Here is a tiny trained network, its code and every weight. The questions are about switching its units off for an input and a class, where a switched-off unit gives its printed mean instead of its output.

import numpy as np


def w(rows, s, z=0):
    codes = np.array(rows[::2]) - 128.0
    scale = np.full(codes.shape[1], s)
    scale[-1] = z or s
    return codes * scale


def norm(h):
    return h / np.sqrt((h * h).mean(-1, keepdims=True) + 1e-5)


def f(y):
    return np.maximum(y, 0)


def log_softmax(a):
    a = a - a.max(-1, keepdims=True)
    return a - np.log(np.exp(a).sum(-1, keepdims=True))


def net(x, mask):
    res = np.array(x, float).reshape(1, 3) / 4 @ E
    u = 0
    for l in range(3):
        y = f(norm(res) @ A[l][:, :-1].T + A[l][:, -1])
        res = res + np.where(mask[u : u + 5], y, B[l][:, -1]) @ B[l][:, :-1]
        u += 5
    return log_softmax(norm(res)[-1] @ U[:, :-1].T + U[:, -1])


A, B = {}, {}
E = w([
[80,104,165,43,152,103,73],'x0',
[101,3,90,119,126,87,163],'x1',
[75,114,48,123,73,168,90],'x2',
],0.015)
A[0] = w([
[66,143,173,4,171,125,59,72],'L0N0',
[179,237,189,150,157,129,73,134],'L0N1',
[116,66,122,141,131,127,186,1],'L0N2',
[79,77,189,6,126,113,95,50],'L0N3',
[108,234,117,133,100,166,68,52],'L0N4',
],0.013,0.0045)
B[0] = w([
[143,112,199,111,22,87,72,253],'L0N0',
[54,103,122,94,91,118,249,254],'L0N1',
[179,149,170,146,61,145,97,183],'L0N2',
[142,165,36,100,226,125,183,241],'L0N3',
[189,189,94,163,169,148,40,226],'L0N4',
],0.018,0.0093)
A[1] = w([
[119,44,79,168,154,134,108,2],'L1N0',
[101,69,115,176,108,196,101,42],'L1N1',
[151,159,117,162,251,148,111,189],'L1N2',
[220,91,194,163,209,68,127,106],'L1N3',
[90,59,108,90,232,92,89,119],'L1N4',
],0.024,0.0027)
B[1] = w([
[98,74,111,65,76,98,118,206],'L1N0',
[44,28,146,75,92,191,186,207],'L1N1',
[93,134,63,93,214,158,162,182],'L1N2',
[211,128,171,105,5,73,247,254],'L1N3',
[108,210,94,212,192,232,184,234],'L1N4',
],0.016,0.0089)
A[2] = w([
[103,153,191,64,125,101,91,102],'L2N0',
[136,134,162,114,149,115,159,178],'L2N1',
[135,113,168,91,89,65,122,121],'L2N2',
[123,152,130,96,82,138,3,2],'L2N3',
[108,133,65,118,101,172,67,211],'L2N4',
],0.031,0.0032)
B[2] = w([
[87,120,172,127,196,127,83,190],'L2N0',
[132,117,114,111,161,130,161,198],'L2N1',
[140,164,138,115,99,162,49,248],'L2N2',
[159,60,143,151,103,43,253,199],'L2N3',
[150,142,103,200,177,103,49,252],'L2N4',
],0.031,0.014)
U = w([
[152,186,124,106,171,152,249,246],'0',
[129,172,47,205,213,144,73,190],'1',
[86,173,235,53,177,124,80,71],'2',
[171,103,180,187,164,7,119,79],'3',
[221,140,179,90,9,126,143,3],'4',
[90,56,109,138,101,152,49,96],'5',
],0.018,0.0035)

Each question gives the input, the list of numbers given to net, and the class t.
The units are the neurons (one row each of A and B). Each row of codes is followed by its name. A weight is (code - 128) times the scale printed after its matrix; where a second scale follows, it is the last column's (A, B and U).
mask holds one flag per neuron, layer by layer. A switched-off neuron (its flag False) gives its mean, the last column of its row in B, instead of its output. The means were averaged over made-up inputs and are rounded, as every weight is.
A unit's drop is (log p(t) with every unit on - log p(t) with that unit switched off) / (log p(t) with every unit on - log p(t) with every unit switched off).
The circuit of an input: a set's keep is (log p(t) with only the set's units on - log p(t) with every unit switched off) / (log p(t) with every unit on - log p(t) with every unit switched off). Starting from the 12 units with the biggest drops (on a tie, the unit counted first), units are removed one at a time, each time the one whose removal leaves the highest keep (on an exact tie, the one counted first), for as long as the keep stays at least 0.8.
circuit, biggest first: the units of the circuit, biggest drop first
most important unit: the unit with the biggest drop
top k neurons: the k neurons with the biggest drops, biggest first
drop when u is switched off: that unit's drop, to one decimal
input [3,-4,-2], class 2: circuit, biggest first : [L0N0 L2N0]
input [-7,1,4], class 5: circuit, biggest first : [L0N3 L1N1]
input [8,2,1], class 1: circuit, biggest first : [L1N4]
input [-4,-5,0], class 0: top 3 neurons : [L0N1 L2N4 L2N2]
input [-6,2,5], class 5: top 2 neurons : [L0N3 L1N1]
input [-2,4,5], class 5: circuit, biggest first : [L1N1 L0N3]
input [7,-4,4], class 3: circuit, biggest first : [L0N0 L2N3]
input [4,-6,3], class 3: circuit, biggest first : [L0N0 L2N3]
input [-5,1,-1], class 4: top 2 neurons : [L0N3 L0N1]
input [-8,7,5], class 5: top 2 neurons : [L1N1 L1N3]
input [-7,2,-2], class 4: top 3 neurons : [L0N3 L0N1 L0N4]
input [3,-3,-2], class 2: top 2 neurons : [L0N0 L0N1]
input [5,3,4], class 1: top 2 neurons : [L0N3 L1N3]
input [-1,-3,-4], class 0: most important unit : L0N0
input [-7,1,3], class 5: top 4 neurons : [L0N3 L0N4 L1N1 L1N3]
input [1,-1,-6], class 2: top 2 neurons : [L1N4 L0N3]
input [-1,1,-3], class 4: top 3 neurons : [L0N3 L0N0 L0N1]
input [0,6,-5], class 4: top 2 neurons : [L1N3 L0N2]
input [-5,7,7], class 5: drop when L1N1 is switched off : 0.2
input [7,5,2], class 1: most important unit : L0N3
input [-8,4,1], class 5: drop when L1N3 is switched off : 0.6
